In the rows, zero is written as 128.
Facts:
β (955) <- (426), (1647)
β (1399) <- (1551), (391)
β (1436) <- (865)
β (1390) <- (86)
β (200) <- (292), (1004)
β (673) <- (1336), (36)
β (1739) <- (942), (336)
β (34) <- (1034)
β (954) <- (361), (1160)
β (293) <- (883)
β (787) <- (630), (269)
β (185) <- (1060)
β (1108) <- (419)
β (269) <- (1129)
β (1054) <- (582), (955)
β (278) <- (411)
β (1061) <- (1426)
β (280) <- (579)
β (438) <- (1689)
β (32) <- (24)
β (158) <- (673)
β (1574) <- (33)
β (1342) <- (568)
β (156) <- (597)
β (1205) <- (984)
β (292) <- (373)
β (493) <- (744)
β (579) <- (1624), (953), (42)
β (942) <- (178)
β (1392) <- (1570)
β (1669) <- (931)
β (1647) <- (464)
β (757) <- (8)
Σ (each to the one after it):
(426) > (104) > (212) > (24) > (816) > (411)
(156) > (200) > (485) > (155) > (208) > (464) > (533)
(115) > (36) > (1689) > (1551) > (513) > (1044) > (1128) > (1007)
(185) > (1032) > (646) > (1393)
(292) > (1252)
(1336) > (1414) > (625) > (336) > (883) > (1061) > (391)
(942) > (1500) > (1469) > (402) > (1624) > (984)
(1416) > (1391) > (431) > (399) > (1068) > (565)
(1706) > (757) > (34) > (870) > (527) > (1739)
(616) > (1108) > (361) > (1323) > (1574) > (546) > (1390) > (1067) > (98)
(1392) > (1129) > (8) > (42) > (1004) > (744) > (69) > (419)
(1060) > (1570) > (1165) > (1647) > (1005)
(801) > (1669)
(207) > (31) > (158) > (797) > (1427) > (787) > (579) > (954)
(1426) > (1288) > (1490) > (282) > (400) > (1055)
(438) > (1488) > (291) > (1190) > (280) > (953) > (1448) > (440) > (493)
(278) > (1269) > (1050) > (1306)
(1020) > (865) > (327) > (868) > (682) > (1199) > (401) > (931)
(673) > (1056)
(33) > (955)
(46) > (1630) > (1412)
(378) > (231) > (853) > (568) > (1374) > (86) > (1660) > (456)
(229) > (536) > (1509) > (1189) > (1718) > (269)
(178) > (867) > (709) > (1334) > (685) > (373) > (204) > (1342)
(1203) > (630) > (1327) > (1249) > (1339)
(317) > (582) > (1034) > (1160) > (1680) > (1558) > (1264)
{(401), (865), (1199), (327), (868), (682), (1020), (931)} Π (34)
{(1342), (709), (867), (204), (685), (373), (178), (1334)} Π (954)
{(1050), (1269), (278), (1306)} Π (1205)
{(954), (797), (207), (579), (787), (31), (1427), (158)} Π (215)
{(426), (816), (104), (411), (212), (24)} Π (1490)
{(1128), (1551), (115), (1044), (36), (1689), (513), (1007)} Π (155)
{(156), (200), (485), (208), (155), (533), (464)} Π (1399)
{(399), (1416), (565), (1068), (1391), (431)} Π (797)
{(1374), (86), (1660), (231), (853), (568), (378), (456)} Π (440)
{(1165), (1060), (1005), (1647), (1570)} Π (1390)
{(185), (1032), (646), (1393)} Π (757)
{(280), (1488), (291), (440), (438), (1448), (1190), (953), (493)} Π (1436)
{(292), (1252)} Π (1739)
{(293)} Π (1574)
{(1336), (883), (391), (1061), (1414), (336), (625)} Π (200)
{(942), (1500), (402), (1469), (984), (1624)} Π (1108)
{(1706), (527), (757), (34), (870), (1739)} Π (1568)
{(1034), (1680), (582), (1264), (1558), (317), (1160)} Π (280)
{(69), (1392), (419), (1129), (744), (1004), (42), (8)} Π (493)
{(616), (361), (1390), (1108), (1067), (546), (1323), (1574), (98)} Π (1361)
{(1669), (801)} Π (1427)
{(630), (1249), (1339), (1327), (1203)} Π (1504)
{(282), (1426), (400), (1055), (1288), (1490)} Π (1054)
{(1509), (1718), (1189), (536), (229), (269)} Π (278)
{(32)} Π (233)
{(673), (1056)} Π (32)
{(33), (955)} Π (787)
{(46), (1630), (1412)} Π (1706)
{(597)} Π (158)

Known rows:
(744): [158 160  61  94 127 121 173  79 175 135  69 131 123 158 141 121 146  79
 141 101 104 125 192 114 119 187 146 126 121  86 136 164]
(98): [203 169 162  78  93  71 179 123 156 129 109 178  67  93 113  99 158 118
 123 155 112 148 145 115 131 126 121 152 118 122 154 133]
(1054): [109 156 135 105 117 154 136 135 138 134 145 118 133 140 147 117 101 145
 135 191 129 144 136 147 121  92 120 134 133 166 174  94]
(411): [121 199 117 109 138 117 174 194 133  85  96  85 131  68  97  92 152 100
  65 113 132 196 148 152 129 127 119 136 102  71 158 101]
(431): [140 120 139 168 147 120 113 136 148 135 158 102 152 141 141 132 124 160
 135 128 129 151 110 117 121 142 128 129 146 130 125 130]
(1436): [138 148 120 117  69 181 111 149 133 151 125 163 124 155 164 115 101 170
 130 176 140 127 101 119 150  83 121 122 138 164 167  83]
(513): [116 145 159 103 121 157 121 116 115 146 139 134  87 120 128 125 159 123
 114 107 114 127 123 125  99 131 133 157 100 129 143 134]
(1490): [107 147 136 114 123 145 124 137 115  94 125  96 149 110 122 123  98 115
 125 156 133 145 124 141 123 137 123 121 134 123 110 114]
(1427): [160 140 145 137 126 106 133 140 150 137 140 117 127 128 137 119 137 152
 129 134 120 147 119 118 124 143 116 134 137 122 146 137]
(293): [152 131 146 149 123 170 137  98 150 119 105 167 111 109 125 114  94 158
 106 176 146 157 119 125 129  34 124 139 142 129 148 119]
(208): [132 141 152 108 118 145 129 123 125 139 131 135 105 120 131 125 150 124
 124 116 116 129 127 128 105 137 129 147 113 135 142 130]
(1414): [ 85 121 142 130 140 185 102 107 100 138 154 116 126 126 134 138 129 124
 121 102 120 117 107 128  92 117 138 142 120 141 118 136]
(1007): [159 174 172  79  99 127 144 116 128 159 130 154  56 106 123 111 179 118
 113 117 100 133 131 115 100 148 132 174  91 124 163 135]
(200): [ 95 119 154 143 154 172 106  90 102 139 161  94 111 131 124 163 116 158
 125 157 146 124 151 148  82  95 131 148 119 179 138 126]
(1630): [103  80 124 157 161 131 120 132  97 131 130 122 141 141 129 127 106 126
 147 154 130 104 109 150 145 114 135 128 117 105 136 118]
(233): [124 128 139 114 120 134 125 130 132 124 126 129 138 127 120 127 122 127
 131 139 134 135 132 130 131 123 119 132 132 130 130 131]
(673): [ 83 106 103 125 177 136 130 110 119 122 174  79 172 154 129 153 120 112
 132 142 128 107 153 158 109 127 138 100 153 158 126 148]
(1574): [136 174 159 150  79 129 114  81 154 119  97 207  97 117 148  97  75 165
 158 176 132 136  66  97 127  43  93 159 145 156 159  66]

Rows:
No name comes twice in this set of rows, the named rows included.
[145 131 140 117 133 173 145 200 107 151 159 104 115 114 112 135 151 173
  59 174 159 166 150 173 134  42 130 113 120 154 174 106]  (32)
[119 164 144  92  98 134 143 141 125  95 115  95 127  99 117 119 107 114
 126 165 128 156 129 137 122 160 112 134 124 114 129 107]  (816)
[101 129 145 152 134  56 121 107 167 112 158 119 158 136 141 133 141 115
 167  86 107 139 122 114 141 191 129 149 146 132 109 139]  (597)
[102 171 128 138 132 152 132 118 137 123  87 147 112 109 127  98 154  98
 100  50 102 142 101 106  97 119 130 173  94  73 154 128]  (883)
[ 64 116 116 116 128 129 108 140 111  83 154 109 182 118 139 132 106  88
 142  98 120 101  89 132 144 174 130  98 152 121  67 126]  (1426)
[143 156 141 152 160  38 151 129 177 118 153  99 136 122 122 115 172 111
 124  85 107 169 148 118 120 179 125 157 124 105 142 141]  (373)
[155  90 125 171 179 200 104  49 121 129  39 111 136 160 117 121  37 161
 164 201 144 138 151 131  76  86 119 149 115  81 162 162]  (757)
[108  53 154 155 165 139  95 128  61 141 164  91 120 137 108 171  97 160
 150 201 156  98 125 177 146 105 124 127 114 165 117 116]  (185)
[ 70 114  99 178 130 120 109  85 106 142 165 107 118 143 126 205 106 173
 138 164 186 118 171 150 141  91 115 139 118 229  96  62]  (1392)
[100 123  92 157 169 147 121 145 167 121 159  89 219 167 171  94 121 114
 117  80  98 132  85 107 115 147 152  92 181  95 130 155]  (178)
[105 159  66 133 139  77 165 111 150 130 108 122 121 127 117 151 162  91
 115  79 132 129 185 130 145 160 132 138 104 125 119 118]  (1004)
[144 154  72  75  85  94 158 149 152 153 132 153 123 149 157 122 171  84
 135  96 104 100 144 114 169 196 139 102 132 127 112 119]  (86)
[145  88 164 114  94 139  76  89 134 151 184 116 157 189 184 141  90 175
 194 190 115  91  87 103 118 187 120 105 176 192  96 149]  (1669)
[158 142 131 146  70 141 114 126 119 138  94 158  88 121 125 147 118 174
 130 150 164 143 133 119 145 109 106 140 109 154 117  88]  (280)

The same elements again, as new rows of numbers:
Known rows:
(282): [115 131 134 118 132 122 115 125 140 126 116 136 122 138 127 136 117 140
 140 141 141 133 133 123 118 120 121 126 145 121 121 138 130 139 119 127
 128 124 127 120 124 125]
(1054): [144  71  51 145 123 105 118 142 185  80  76 110 136  89 165 210 150 151
 164 114 137 142 230 137 160 154 170  76 150 127  64  94 158 119 173 231
 122 134  95  96  88 166]
(1374): [133 141 137 121 129 136 112 119 140 140 130 132 121 141 115  96 133 120
 120 124 123 117 162 110 136 128 125 126 131 126 136 115 117 138 128 112
 115 134 129 129  98 125]
(440): [146 153 134 139 129 162  86 127 147 162 143 157 132 146 132  96 116 119
 153 117 113 140 193 136 141 142 136 137 109 115 123  99  74  84 159 109
 100 124 110 150  85 127]
(1448): [125 158 143 130 134 141 109 122 145 151 127 140 110 149 121  84 124 124
 135 125 127 123 183 120 131 133 120 124 113 108 125 115 108 122 127 115
 106 124 124 143  94 122]
(200): [123 149  61  82 177 142 189 150 107 137 131 113 168  80 116 214 101 127
  82  63  93 122 144 107  73 171 205 148 162 131  76 132  76 125 157 109
 127 119 148 151 126  38]
(625): [122 119 127 141 132 131 152 102 100 122 135 124 120 119 115 140 126 116
 108 122 114 128 108 120 110 131 124 123 135 117 107 136 138 137 127 138
 114 127 146 121 131 119]
(278): [148  99  93 119 143 138 117 126 127 111 115 111 149 107 132 202 113 127
 132 128 123 156 109 142 127 122 147 148 174 164 122 122 129 122 154 114
 156 112 131 107 115 148]
(536): [120 113 124 111 127 117 124 121 129 114 117 123 130 127 124 153 124 133
 123 137 134 128 109 119 121 118 127 131 156 137 131 139 141 151 121 126
 138 128 134 111 132 130]
(816): [104 136 143 117 135 121 103 127 149 130 109 148 116 144 131 135 106 149
 152 144 149 138 146 126 114 116 118 125 146 112 113 140 122 134 117 127
 125 118 124 122 120 125]
(464): [117  85 116 168  83  89 139 119 158  94 126 151 127 118 159 125 171 145
 146 112 125  93 196 105 151 163 143  52  91  73  77 121 156 132 142 252
  68 169 100 119 135 125]
(533): [109 156 144 151 141 141 137 112 120 150 127 143 101 138 126 102 117 123
 135 122 124 133 159 132 107 140 115 120 104  90  95 130 117 108 120 138
  99 115 133 145 117 114]
(1488): [140 113 123 113 122 127 123 115 129 118 134 115 136 129 111 128 139 117
 104 129 120 117 125 105 139 122 132 132 152 149 147 121 135 160 132 112
 130 140 137 113 111 130]
(1393): [132 140 142 129 129 121 129 147 117 125 113 129 110 128 136 119 109 133
 127 146 116 132 135 124 136 146 124 139 127 145 139 128 144 122 118 132
 134 123 131 137 143 110]
(527): [127 147 144 134 131 123 125 147 120 132 112 135 106 129 137 112 107 133
 131 144 119 133 147 128 132 146 122 138 118 133 131 126 137 116 117 130
 130 120 129 144 140 107]
(709): [125 118 114 120 145 128 145 135 130 123 127 112 144 116 132 130 130 129
 123 120 159 130 101 126 146 104 116 105 101 135 131 132 130 132 118 127
 148 130 146 122 140 127]
(1005): [111 156 137 127 127 123 137 129 138 141 121 123 120 139 131 115 163 127
 134 122 136 118 138 156  98 138 130 143 124 102 133 135 133 116 111 119
 134 118 103 143 129 144]
(1391): [129 113 108 118 143 124 144 133 127 115 127 107 147 114 129 141 133 129
 116 120 155 129  91 124 145 105 118 109 113 141 133 134 134 139 120 126
 150 132 148 116 143 129]

Rows:
No name comes twice in this set of rows, the named rows included.
[118 173 175 144 116 124 112 155 125 148 123 167  98 150 147  71  97 141
 152 151 118 128 166 127 134 157 110 135  86 111 135 128 117  93 113 137
 107 126 118 165 154  90]  (931)
[132 140 144 132 128 118 130 149 115 124 112 129 108 125 136 118 103 132
 125 148 113 132 139 123 137 148 121 141 126 149 140 126 148 122 118 131
 137 123 132 138 148 107]  (868)
[111 119 133 111 128 116 109 123 142 118 112 137 127 138 127 153 113 145
 139 145 146 134 122 118 117 113 123 127 162 126 123 143 133 149 118 127
 133 126 130 111 126 128]  (212)
[143 130  96 147 158 158 139 110 108 131 119 111 124 103 124 174 109 105
 125 111 115 165 140 150 112 137 139 148 140 133  92 109 118  94 156 125
 128 100 141 126 102 133]  (1399)
[119 113 144 141 113 124 145  99  95 122 153 140 129 126 116 130 130 117
 112 126 111 120  88 112 112 129 124 124 128 108 120 144 133 138 125 143
 102 139 143 125 150 109]  (1689)
[ 97 140 161 119 117 117  95 125 146 137 128 172 123 155 137 118 108 151
 160 146 148 128 139 119 114 116 114 121 132  96 120 147 110 127 116 133
 108 131 118 131 136 112]  (411)
[108 155 144 155 141 143 143 107 111 148 131 144  99 136 123 104 117 121
 132 116 120 134 155 133 102 139 114 119 104  86  90 132 118 109 122 142
  94 115 137 144 115 112]  (1128)
[130 149 147 135 130 123 128 153 118 129 107 134 102 131 137 109 102 134
 133 148 116 133 149 127 137 152 119 139 116 141 136 127 143 114 118 134
 130 119 129 145 144 103]  (682)
[104 182 151 139 134 131 127 131 149 160 114 141 104 149 137  89 148 132
 151 122 144 125 174 159  98 144 120 135  97  80 117 130 117  97 111 121
 115 110 102 160 116 135]  (1067)
[125 169 149 132 134 144 103 123 149 158 127 146 107 157 123  71 126 124
 136 123 129 123 198 118 133 135 117 122 106 104 121 110 102 118 127 114
 100 124 121 146  88 121]  (456)
[105 164 145 160 144 145 140 109 115 153 128 150  94 140 124  95 114 122
 138 116 123 135 165 133 102 142 111 118  95  76  86 129 113 104 121 142
  88 109 135 150 113 109]  (1007)
[145 118 103 132 142 145 125 143 130 134 141 129 164 110 148 148 119 128
 145 111 149 148 105 149 151 112 130 119  91 138 125 121  95  88 151 126
 145 127 132 132 137 135]  (797)
[164 100 116 129 116 128 120 148 103 108 132 126 149 103 141 173 103 122
 124 142  96 146  92 135 148 146 151 157 148 181 153 120 135 108 155 129
 152 131 126 125 157 123]  (1706)
[157 127 102 124 143 157 106 123 137 134 129 113 139 118 123 147 120 108
 126 116 112 150 161 137 141 131 147 149 147 153 127  95 106 109 161 106
 132 118 127 122  82 142]  (1436)
[130 115 124 119 128 120 132 123 124 114 127 117 133 124 123 147 131 127
 119 134 129 126 106 121 126 123 128 130 145 141 135 133 141 143 123 125
 138 131 136 116 134 129]  (1056)

The same elements again, as new rows of numbers:
Known rows:
(1327): [142 129 136 135 137 128 114 120 124 134 138 101 125 127 109 128 133 141
 164 130 107 139 147 133 132 133 125 129 123]
(1426): [144 133 153 138 157 120 111 123 144 136 130 112 144 157 105  94 121 135
 177 134 109 133 142 130 130 131 120 150 151]
(546): [143 128 120 132 144 120 107 115 108 129 116  93  90  94 114 135 151 145
 140 144 123 134 144 130 145 144 127 107 124]
(1060): [123 112 158 135 172 107 114 133 110 132 125 103 133 150 116 106 147 152
 176 130 112 122 131 127 154 138 115 155 162]
(46): [136 138 164 119 141 137 115 120 130 146 173  81 143 146  99 130 139 147
 183 116 103 120 152 133 125 120 135 150 126]
(1165): [130 117 137 135 153 117 108 126  98 131 120  93 116 123 116 130 148 152
 161 124 112 122 129 128 152 131 111 139 133]
(86): [144 129 125 145 168 117 118  89 146 126 116 104 112  98 113 122 173 124
 138 158 131 156 171 124 122 139 145 114 135]
(378): [125 125 138 156 156 128 118 104 140 127 141 108 161 134 117 138 156 125
 177 118 103 147 153 142 118 116 113 155 130]
(865): [141 138 173 112 159 126 118 123 139 145 163  82 128 145 101 106 147 145
 173 136 116 122 168 129 132 133 154 140 142]
(440): [154 134 105 144 144 127 108  86 129 127 110  96  90  73 110 144 166 127
 123 157 133 152 166 131 125 140 137  90 110]
(464): [ 98 132 121  99 113 112 100  83 146 164  89 121 195  87  80 147 128 149
 137 219 130 107 164  82 198 154 186 101 162]
(336): [145 116 185 176 136 152 169 114 138  80  98  65 109  89 112  77 111  95
 198 114 104 125 192  87 182 107 150  65 189]
(1624): [123 190  91  63 242 168 170 121 101 114  92  59 101 117  95 134 121 125
  92 147  95 177 110 119 166 164 114 166 179]
(1264): [148 133 110 148 146 130 113  86 136 125 115  96 108  82 112 145 169 124
 130 149 129 156 169 132 119 136 138 104 114]
(391): [138 135 137 127 153 128 120 110 146 132 111 104  82  92 102 110 140 134
 152 165 150 154 155  77 131 155 143  76 139]
(98): [157 132 108 127 142 121 104 104 102 128 101  84  63  68 106 138 156 142
 116 159 136 135 150 124 148 150 139  84 119]
(1436): [135 131 115 151 124 133 111 109 116 125 137 101 120 111  98 162 144 130
 161 114  99 137 152 141 121 118 121 127  91]
(419): [153 132 114 141 165 120 120  81 145 123 105  99  96  79 113 126 179 124
 122 171 137 162 175 126 121 144 149  96 129]

Rows:
No name comes twice in this set of rows, the named rows included.
[136 130 131 146 147 128 112 103 130 130 132 104 137 123 116 137 150 131
 166 127 109 145 152 137 123 127 123 135 123]  (291)
[151 141 144 108 138 137 113 108 123 147 157  73 103 113  93 139 152 144
 153 137 120 117 165 131 128 131 152 117 112]  (682)
[127 140 131 130 130 141 115 119 132 131 125 105 105 103 102 140 126 136
 175 136 125 150 144  89 126 143 128  95 121]  (513)
[138 126 131 135 146 123 108 119 108 131 122  95 111 115 110 136 145 144
 154 133 114 127 139 134 144 136 121 127 128]  (1323)
[159 143  89 144 119 139 100  84 115 123 114  90  84  53 109 170 161 131
 122 141 127 150 165 137 119 131 135  80  88]  (493)
[180 124 150 173  89 171 149 106  93  86 125  24  99  55 101 140 119 104
 167  84  84  97 200 148 176  75 148  63 128]  (1739)
[159 146 132 110 139 138 107 103 122 143 148  70  86  89  94 140 153 145
 135 146 130 121 170 129 129 137 160  99 113]  (401)
[151 138 138 119 139 137 111 108 125 144 146  85 106 107  99 136 145 142
 150 138 118 131 159 130 131 134 144 114 116]  (527)
[104 138  85 117  54 121  75  79 109 163 102 115 221  95  63 204 101 145
 146 176  92  84 149 130 192 113 155 139 103]  (1054)
[134 121 130 132 151 115 104 123  96 131 116  91 106 115 114 139 152 150
 154 129 117 122 130 130 151 135 115 132 132]  (402)
[122 133 143 133 131 140 117 121 130 133 135 107 124 120 103 140 122 140
 186 126 119 145 138  92 129 135 123 109 127]  (625)
[145 125 114 137 123 133 100 118  92 129 123  90 100  99 110 161 145 149
 150 119 112 130 134 136 141 128 113 117 105]  (1574)

